(15): [ -94  -96  113 -100]
(14): [ 44  44 -35  44]
(100): [ -82  -96  113 -100]
(100) => [ -82  -96  113 -100]
(14) => [ 44  44 -35  44]
(15) => [ -94  -96  113 -100]

(127): [-61  52  61  72  51  52  54  72  67  53  55 -38 -49 -62  46 -55  45  50
 -59 -45 -37 -54  55]
(136): [-66  70  72  74  69  68  71  74  75  58  71 -60 -66 -71  65 -66  53  68
 -68 -63 -49 -69  71]
(89): [-26  70  72  74  21  68  71  74  75  58  71 -60 -66 -71  65 -66  53  68
 -68 -63 -49 -69  71]
(91): [  93 -102  -98 -106  -92  -90  -96 -106 -108  -79 -106   80   89  101
 -100   91  -73 -101   96   84   68   96  -96]
(136) => [-66  70  72  74  69  68  71  74  75  58  71 -60 -66 -71  65 -66  53  68
 -68 -63 -49 -69  71]
(127) => [-61  52  61  72  51  52  54  72  67  53  55 -38 -49 -62  46 -55  45  50
 -59 -45 -37 -54  55]
(91) => [  93 -102  -98 -106  -92  -90  -96 -106 -108  -79 -106   80   89  101
 -100   91  -73 -101   96   84   68   96  -96]

(200): [-13 110   9  27]
(181): [-35 103  22  38]
(178): [-12 111   5  25]
(150): [102  28 -72 -60]
(38): [-13 110  71  64]
(174): [ -61 -100   43   23]
(119): [ 79  85 -56 -36]
(97): [-97  25  68  65]
(190): [-77  68  52  59]
(16): [-27 106  17  34]
(185): [-25 107  16  32]
(56): [ 56 102 -42 -19]
(38) => [-13 110  71  64]
(119) => [ 79  85 -56 -36]
(56) => [ 56 102 -42 -19]
(97) => [-97  25  68  65]

(113): [ 7  2 -8 -3  0  4 -6 -5  6  8 -5  2  2 -3  9 -1 -2 -9 -1 -1  5 -2 -2  5
 -3  3 -2]
(79): [ -5  24  56   0  35 -39 -16   2 -11 -23  20  14 -32  -6 -11  12  33   6
 -55  47  16 -36  19 113 -51 -36  58]
(52): [  3 -11 -15  -3 -20   9   0  -4  12   8  -1 -12  10   2   4  -4  -8  -5
  34 -18 -21  18 -16 -42  24  15 -16]
(79) => [ -5  24  56   0  35 -39 -16   2 -11 -23  20  14 -32  -6 -11  12  33   6
 -55  47  16 -36  19 113 -51 -36  58]
(52) => [  3 -11 -15  -3 -20   9   0  -4  12   8  -1 -12  10   2   4  -4  -8  -5
  34 -18 -21  18 -16 -42  24  15 -16]
(113) => [ 7  2 -8 -3  0  4 -6 -5  6  8 -5  2  2 -3  9 -1 -2 -9 -1 -1  5 -2 -2  5
 -3  3 -2]

(104): [ 23   0  64  84 -56  34 -56  -3 -21 -71  -1 -80]
(44): [-28 -18 -62 -85  79 -42  58   0  23  71   3 109]
(151): [-19 -23 -44 -72  79 -32  48 -13  16  50   9 101]
(40): [ 31  18  64  85 -73  41 -47  15 -16 -52  -4 -97]
(120): [-19 -16 -49 -74  73 -31  53  -5  20  61   6  96]
(124): [ 21  19  51  77 -73  32 -43  22 -12 -41  -9 -90]
(74): [-28 -18 -62 -85  79 -42  58   0  23 -66   3 109]
(158): [ -9 -25 -26 -51  77 -17  34 -27  11  27  12  80]
(157): [ 18   6  55  79 -61  29 -51   7 -17 -58  -6 -81]
(158) => [ -9 -25 -26 -51  77 -17  34 -27  11  27  12  80]
(104) => [ 23   0  64  84 -56  34 -56  -3 -21 -71  -1 -80]
(40) => [ 31  18  64  85 -73  41 -47  15 -16 -52  -4 -97]
(151) => [-19 -23 -44 -72  79 -32  48 -13  16  50   9 101]
(74) => [-28 -18 -62 -85  79 -42  58   0  23 -66   3 109]

(152): [ 74 -30 -77  29  -5   2  50]
(68): [  66    5 -100   39  -27  -80   63]
(45): [  75   -5 -102   38   -9  -53   73]
(29): [ 112  -39 -106   47  -18  -44  104]
(133): [-89  11 120 -36  17  26 -69]
(20): [ 74 -30 -77  29 -15 -23 100]
(78): [-72  22  62 -20   1 -13 -58]
(58): [-54  19  18   1  -6 -40 -35]
(20) => [ 74 -30 -77  29 -15 -23 100]
(45) => [  75   -5 -102   38   -9  -53   73]
(58) => [-54  19  18   1  -6 -40 -35]
(78) => [-72  22  62 -20   1 -13 -58]

(4): [-43  -1 -32 -16 -66  41 -19  33  19 -24  10 -95 -24  18 -20  78 -18  -4
  -9 -22  65 -43  41 -10]
(2): [-43   8  19 -41  41 -46 -19  15  12  25 -17 -95   6 -29  -4 -86 -18  21
  -1   9 -24  27 -42 -15]
(54): [-43  10   9   2  26 -14 -19 -44 -17  -2  42 -95  25  28  36  17 -18  16
 -10  -5 -25  14  31  22]
(2) => [-43   8  19 -41  41 -46 -19  15  12  25 -17 -95   6 -29  -4 -86 -18  21
  -1   9 -24  27 -42 -15]
(54) => [-43  10   9   2  26 -14 -19 -44 -17  -2  42 -95  25  28  36  17 -18  16
 -10  -5 -25  14  31  22]
(4) => [-43  -1 -32 -16 -66  41 -19  33  19 -24  10 -95 -24  18 -20  78 -18  -4
  -9 -22  65 -43  41 -10]

(175): [ 23  37 -78  -1 -48   8  49 -73 -23   9  33 -20 -48  10 -49 -28  85  32
 -55 -17  35 -63   9 -29 -64  29  16 -28  24 -21  15 -70  18]
(168): [-56  12  17 -67 -95   2  66   5 -26 -37  22 -52   2  29 -20  32  69   8
  -7  76  25  16  32  40  41 -33   2 -23  59  21  -6  73  25]
(46): [ 89  77 -46  10  16 -63  64  10 -33   8  -5  14  56  17 -15  24  85  40
 -10  14 -31 -59  40  38 -74 -34   2   5  19  20   5 -12  30]
(48): [ -3  34 -61 -30 -31 -20 -56  18 -14 -47 -26 -35 -71  60  -7 -30  82  16
 -11  22 -32 -22  24 -28  73  21  46 -88 -25 -26 -37  -8  52]
(71): [ 16  41   4  12 -83 -67  62  19 -42   3 -56 -30  50 -10 -80  39  30  41
   2  41  -9  61  76  11 -63   0  20  -8  52  12 -35 -56  34]
(99): [ 14  26 -56   2  25  -4 -54  62 -26   9 -19   0 -14  53 -25  26  -1   8
  -6  17 -13 -65  22  45  71 -18  81 -97 -46 -38 -55  19  40]
(101): [ 82  94  13   0 -45  -7  15  10  56 -18 -83   3  -7  44 -20  -5  -1  35
 -10  26  55 -41  78 -41 -61  17  17 -42  20 -11 -38 -39   6]
(106): [  5  19  14 -41  23 -52   0  17 -23 -40  39  -4 -31  -2 -79   5   0   4
  48 -10 105 -21  72  31  74  25  77   1  72  12 -37  25   6]
(99) => [ 14  26 -56   2  25  -4 -54  62 -26   9 -19   0 -14  53 -25  26  -1   8
  -6  17 -13 -65  22  45  71 -18  81 -97 -46 -38 -55  19  40]
(71) => [ 16  41   4  12 -83 -67  62  19 -42   3 -56 -30  50 -10 -80  39  30  41
   2  41  -9  61  76  11 -63   0  20  -8  52  12 -35 -56  34]
(101) => [ 82  94  13   0 -45  -7  15  10  56 -18 -83   3  -7  44 -20  -5  -1  35
 -10  26  55 -41  78 -41 -61  17  17 -42  20 -11 -38 -39   6]
(46) => [ 89  77 -46  10  16 -63  64  10 -33   8  -5  14  56  17 -15  24  85  40
 -10  14 -31 -59  40  38 -74 -34   2   5  19  20   5 -12  30]
(48) => [ -3  34 -61 -30 -31 -20 -56  18 -14 -47 -26 -35 -71  60  -7 -30  82  16
 -11  22 -32 -22  24 -28  73  21  46 -88 -25 -26 -37  -8  52]
(106) => [  5  19  14 -41  23 -52   0  17 -23 -40  39  -4 -31  -2 -79   5   0   4
  48 -10 105 -21  72  31  74  25  77   1  72  12 -37  25   6]

(80): [ 16  85  38   5 -42 -64]
(19): [ 17 123  -3  75  40 -43]
(111): [  23  -69   56 -122  -67   86]
(80) => [ 16  85  38   5 -42 -64]
(111) => [  23  -69   56 -122  -67   86]
(19) => [ 17 123  -3  75  40 -43]

(31): [-29  75 -13 -14  64   3 -10  -8 -22  59  35  55  -5 -89  41  23  16 -17
 -21 -42 -13 -38 -27 -65 -21  27  45 -63  31   6 -12 -63  44]
(137): [ -47   81   19  -29   67   29   77   12   28   30   27    9  -16 -106
   57  -37  -12  -47    3  -70  -32  -25  -40  -54  -67  -12   36  -84
  -10   31  -52  -51   50]
(90): [  72  -83  -17   -1   13  -40  -44  -47  -49   16   97  -29    6  -25
  -22   38  -14   -9 -109  -30   33   42    2  -16   47   45   51   -9
   20   35   13    5  -13]
(25): [  85  -92   -5  -12  -15  -56  -20  -53  -51    6   82  -59    9  -21
  -27   42  -20   -3 -101  -13   11   43  -19    2   37   57   32  -18
    9   55   12   17  -12]
(31) => [-29  75 -13 -14  64   3 -10  -8 -22  59  35  55  -5 -89  41  23  16 -17
 -21 -42 -13 -38 -27 -65 -21  27  45 -63  31   6 -12 -63  44]
(137) => [ -47   81   19  -29   67   29   77   12   28   30   27    9  -16 -106
   57  -37  -12  -47    3  -70  -32  -25  -40  -54  -67  -12   36  -84
  -10   31  -52  -51   50]

(50): [-12  49 -15 -42  18 -22 108 -25 -23  36   3  -4  30  -9  54 -14  74  36
  67 -27 -54  41  41  11  30 -35   7  37 -57  76 -18  22  21 -12 -50  -3]
(107): [-12  37   5 -21  16  -6  97 -38 -10  24   5  12  12   1  51  -4  79  24
  59 -27 -69  43  30   5   9 -32  -1  28 -50  59 -24  -6  22 -27 -39  -7]
(12): [-12  50 -20 -49  19 -27 110 -21 -26  35   4  -6  36 -11  54 -16  75  38
  68 -27 -49  39  43  13  36 -37   8  36 -54  77 -14  31  16  -8 -53  -3]
(37): [-13  14  17 -71  24 -45  91   5 -20 -29  51  31  50 -30   7  43  76  64
  44 -50   0  18  28 -28  36 -59  15  -2  25  39  35  56 -65 -23 -15 -31]
(50) => [-12  49 -15 -42  18 -22 108 -25 -23  36   3  -4  30  -9  54 -14  74  36
  67 -27 -54  41  41  11  30 -35   7  37 -57  76 -18  22  21 -12 -50  -3]
(37) => [-13  14  17 -71  24 -45  91   5 -20 -29  51  31  50 -30   7  43  76  64
  44 -50   0  18  28 -28  36 -59  15  -2  25  39  35  56 -65 -23 -15 -31]
(107) => [-12  37   5 -21  16  -6  97 -38 -10  24   5  12  12   1  51  -4  79  24
  59 -27 -69  43  30   5   9 -32  -1  28 -50  59 -24  -6  22 -27 -39  -7]
(12) => [-12  50 -20 -49  19 -27 110 -21 -26  35   4  -6  36 -11  54 -16  75  38
  68 -27 -49  39  43  13  36 -37   8  36 -54  77 -14  31  16  -8 -53  -3]

(88): [  7  56 -48   9]
(32): [ 59 -24  23  33]
(135): [-13 -72  55 -28]
(172): [ 52  11 -10   1]
(132): [-12  49  54   7]
(112): [-37 -11 -13  12]
(165): [-86  47 -43  18]
(118): [ 24  57 -37 -12]
(96): [ 11  65 113   2]
(30): [  80  -39 -108  -25]
(172) => [ 52  11 -10   1]
(118) => [ 24  57 -37 -12]
(132) => [-12  49  54   7]
(30) => [  80  -39 -108  -25]
(32) => [ 59 -24  23  33]

(35): [ 69 -75 -77  74 -69  79  68 -67  72  76 -72 -71  68  63  73  77  77  72
 -65 -73  80 -69  76 -70 -68 -78 -75  81 -74 -73  77 -72 -71 -75 -73  72
 -69  79  80 -71 -73 -75 -78  80 -78 -72]
(122): [ 102  -98  -99  100  -84  108   89  -78  100  106  -95  -97   89   93
  102  105  105   96  -77 -100  111  -89  103  -93  -83  -99 -101  110
 -100  -95  107  -88  -87  -94  -97   93  -84  106  108  -93  -95  -99
 -101  107  -99  -97]
(63): [ 88 -55 -51  66 -51  68  65 -49  76  74 -64 -72  65  89  77  68  69  64
 -54 -66  70 -62  68 -63 -52 -49 -67  66 -64 -58  72 -47 -49 -48 -60  58
 -51  64  64 -57 -57 -61 -51  61 -49 -67]
(63) => [ 88 -55 -51  66 -51  68  65 -49  76  74 -64 -72  65  89  77  68  69  64
 -54 -66  70 -62  68 -63 -52 -49 -67  66 -64 -58  72 -47 -49 -48 -60  58
 -51  64  64 -57 -57 -61 -51  61 -49 -67]
(35) => [ 69 -75 -77  74 -69  79  68 -67  72  76 -72 -71  68  63  73  77  77  72
 -65 -73  80 -69  76 -70 -68 -78 -75  81 -74 -73  77 -72 -71 -75 -73  72
 -69  79  80 -71 -73 -75 -78  80 -78 -72]

(125): [  11  -26   22   68  -14    6   70  -15   42   64   48  -23  -39  -36
   48   28  -12  -38  -23  -21  -30  -18 -119  -87  -10    0   73  -53
  -76  -46   42   -3  -51    3   40    0   35  -15  -64  -21   26   -9
   35  -29  -40    9  -23  -13  -36  -48   -8    7  -13  -35   16    9
    2   35   91  -23]
(134): [-47 -17  93 -22 -31  -4  95 -52 -38   0  -1  11  37  82  73  39 -40   0
  41 -54   7  58 -66  47  22   0  21 -47  -1  -6 -73  27 -20 -10 -27  45
   8 -24 -36  -4  37 -32   0 -18  16 -81  -3  25 -26  62 -21   8   0  32
 -51 -20  35  16 -34  32]
(59): [ -9   2  20  -5 -17  -1  24 -13  -9 -14   0   0   6  18  19  21  -7   8
  10 -13   2  15 -11  12   4  -5   5 -10   2   0 -19   6  -3  -1  -5  11
   2  -5  -9  -5   9  -7 -10  -9   4 -20   0  16  -7  14  -3   2  11   8
 -13  -5   9   2  -9  14]
(110): [ 15   8   4  -1 -21   0  -2   1   3  14   1  -6   5   6  -2  -1  -1   0
   4  -1  -3  11   0  -3   0  -5  -7   0  -1  -8   3   4   5  -1   2   1
  -6   8   0  -4  10   3   7   6  -5  -4  -5  12   1  -5   3  -6  -3   1
   0  -4   1   0  -8   4]
(176): [  3  -6  -8   7 -12  -2   1   1  -2  -6  -6  -1  -1   5   0  11   0   1
   1   5  -1   2   3  -2  -1   2  -2   8  -3   6   0   8  -1   1  -1  -2
   1  -1   1  -3  25  -8  26 -28 -35   8 -18 -12 -31 -49  -9   6 -12 -31
   9   8   2  31  90 -16]
(138): [  3  -6  -8   7 -12  -2   1   1  -2  -6  -6  -1  -1   5   0  11   0   1
   1   5  -1   2   3  -2  -1   2  -2   8  -3   6   0   8  -1   1  -1  -2
   1  -1   1  -3  -3   3   0   3   7   3   2   8  -2   0   1   0   0   0
   0   0   1   3  -3   4]
(26): [-20 -11  -4   6 -13  -7  -4   3   2  -6  -4   9   1   3  11   5  10 -10
  10  -2   3 -14 -11  -9  -6  13   9   2  14   4  -9 -22 -10  -8   0 -12
  10  16 -21   8  -1 -11   0   9   2  -4  24  -8  -8   9   0 -11  19  -5
  10  14  -5  -9   5   9]
(143): [-13  -5   0 -10   0  -2  42 -23 -17 -25  -1  12   0  37  29  17 -18  14
  18 -24   3  25   0  20  10  -9  11 -20   1   9 -31   9   0  -4 -12  20
   4   0 -16  -1  16 -13 -10  -8   7 -34   7  15   0  27   0   4   0  13
 -25  -8   0   6   0   8]
(57): [  3  -6  -8   7 -12  -2   1   1  -2  -6  -6  -1  -1   5   0  11   0   1
   1   5  -1   2   3  -2  -1   2  -2   8  -3   6   0   8  -1   1  -1  -2
   1  -1   1  -3  -3   3   0   3   7   3   2   8  -2   0   1   0   0   0
   0   0   1   3   0  -9]
(57) => [  3  -6  -8   7 -12  -2   1   1  -2  -6  -6  -1  -1   5   0  11   0   1
   1   5  -1   2   3  -2  -1   2  -2   8  -3   6   0   8  -1   1  -1  -2
   1  -1   1  -3  -3   3   0   3   7   3   2   8  -2   0   1   0   0   0
   0   0   1   3   0  -9]
(138) => [  3  -6  -8   7 -12  -2   1   1  -2  -6  -6  -1  -1   5   0  11   0   1
   1   5  -1   2   3  -2  -1   2  -2   8  -3   6   0   8  -1   1  -1  -2
   1  -1   1  -3  -3   3   0   3   7   3   2   8  -2   0   1   0   0   0
   0   0   1   3  -3   4]

(51): [ 15  11 -28   6  -3 -13]
(116): [-58 -22  93 -31   8  19]
(92): [ 31  -3 -61  18   7  11]
(109): [ 22   8 -38  18 -10 -12]
(70): [ 41  19 -66  27  -9 -17]
(43): [ 62   0 -97  35   0   7]
(156): [-14  -9  37 -13  -8  13]
(24): [ 45  10 -81  27   0  -4]
(51) => [ 15  11 -28   6  -3 -13]
(24) => [ 45  10 -81  27   0  -4]
(43) => [ 62   0 -97  35   0   7]

